Below are the code and all the weights of a small trained network. Each question names an input and a class and asks about switching units off, where a switched-off unit gives its printed mean instead of its output.

import numpy as np


def w(rows, s, z=0):
    codes = np.array(rows[::2]) - 128.0
    scale = np.full(codes.shape[1], s)
    scale[-1] = z or s
    return codes * scale


def f(y):
    return np.maximum(y, 0)


def log_softmax(a):
    a = a - a.max(-1, keepdims=True)
    return a - np.log(np.exp(a).sum(-1, keepdims=True))


def net(x, mask):
    res = np.array(x, float).reshape(1, 3) / 4 @ E
    y = f(res @ A[0][:, :-1].T + A[0][:, -1])
    res = res + np.where(mask, y, B[0][:, -1]) @ B[0][:, :-1]
    return log_softmax(res[-1] @ U[:, :-1].T + U[:, -1])


A, B = {}, {}
E = w([
[120,167,174,122,10,111,80],'x0',
[226,57,114,111,107,138,213],'x1',
[114,236,84,159,113,132,187],'x2',
],0.013)
A[0] = w([
[161,93,115,111,90,146,168,73],'N1',
[102,150,152,129,161,121,113,75],'N2',
[111,131,111,131,253,134,143,111],'N3',
[159,121,146,148,124,98,182,80],'N4',
[109,57,137,127,141,125,45,105],'N5',
[136,131,126,126,123,123,153,245],'N6',
[75,153,132,138,166,119,80,113],'N7',
[120,102,137,130,129,135,116,220],'N8',
[86,167,125,121,159,124,82,133],'N9',
[117,158,95,132,122,101,149,71],'N10',
[115,134,117,141,120,146,139,98],'N11',
[142,153,133,142,51,144,85,95],'N12',
[95,145,131,136,147,135,100,72],'N13',
[123,130,141,105,102,114,109,106],'N14',
[107,220,107,136,127,138,170,141],'N15',
[111,135,153,113,73,112,123,93],'N16',
],0.019,0.011)
B[0] = w([
[167,63,101,108,124,191,158,191],'N1',
[164,82,120,118,118,152,149,165],'N2',
[34,62,154,172,90,100,121,249],'N3',
[181,82,117,93,114,158,122,171],'N4',
[158,114,206,82,200,136,164,219],'N5',
[136,254,83,197,85,132,66,207],'N6',
[179,154,92,130,63,157,127,220],'N7',
[145,252,144,153,136,123,105,192],'N8',
[177,158,47,155,106,150,125,220],'N9',
[142,70,191,98,157,144,110,160],'N10',
[124,117,159,101,136,139,118,139],'N11',
[54,71,125,165,111,102,129,214],'N12',
[159,73,93,100,135,164,124,170],'N13',
[108,98,133,147,133,96,149,162],'N14',
[153,128,214,83,201,119,154,247],'N15',
[66,76,145,167,121,147,113,186],'N16',
],0.022,0.017)
U = w([
[204,89,94,146,72,237,113,116],'0',
[28,62,154,182,105,134,93,129],'1',
[159,138,225,119,225,169,120,57],'2',
[121,252,133,178,124,135,54,255],'3',
[88,108,62,45,103,134,142,80],'4',
[88,132,48,82,149,28,100,82],'5',
],0.011,0.008)

Each question gives the input, the list of numbers given to net, and the class t.
The units are the neurons (one row each of A and B). Each row of codes is followed by its name. A weight is (code - 128) times the scale printed after its matrix; where a second scale follows, it is the last column's (A, B and U).
mask holds one flag per neuron, in row order. A switched-off neuron (its flag False) gives its mean, the last column of its row in B, instead of its output. The means were averaged over made-up inputs and are rounded, as every weight is.
A unit's drop is (log p(t) with every unit on - log p(t) with that unit switched off) / (log p(t) with every unit on - log p(t) with every unit switched off).
The circuit of an input: a set's keep is (log p(t) with only the set's units on - log p(t) with every unit switched off) / (log p(t) with every unit on - log p(t) with every unit switched off). Starting from the 12 units with the biggest drops (on a tie, the unit counted first), units are removed one at a time, each time the one whose removal leaves the highest keep (on an exact tie, the one counted first), for as long as the keep stays at least 0.8.
circuit, biggest first: the units of the circuit, biggest drop first
top k neurons: the k neurons with the biggest drops, biggest first
drop when u is switched off: that unit's drop, to one decimal
input [-1,0,6], class 2: top neuron	N15
input [0,-1,-4], class 2: top 3 neurons	N5; N6; N9
input [-5,4,6], class 2: top 3 neurons	N15; N12; N16
input [-4,1,2], class 1: top 4 neurons	N3; N9; N7; N8
input [8,-6,4], class 1: top 2 neurons	N12; N16
input [7,6,3], class 1: top 3 neurons	N12; N7; N9
input [1,-8,-6], class 0: top 2 neurons	N7; N9
input [7,6,2], class 1: top 4 neurons	N12; N7; N9; N16
input [-4,6,-8], class 2: top 3 neurons	N5; N7; N9
input [-5,4,7], class 2: top 2 neurons	N15; N12
input [-7,-6,7], class 1: top 4 neurons	N3; N5; N1; N8
input [2,-3,-7], class 2: drop when N5 is switched off	2.4
input [7,-2,-8], class 2: drop when N3 is switched off	2.4
input [2,-4,-7], class 2: circuit, biggest first	N5
input [0,-5,-3], class 0: drop when N15 is switched off	0.1
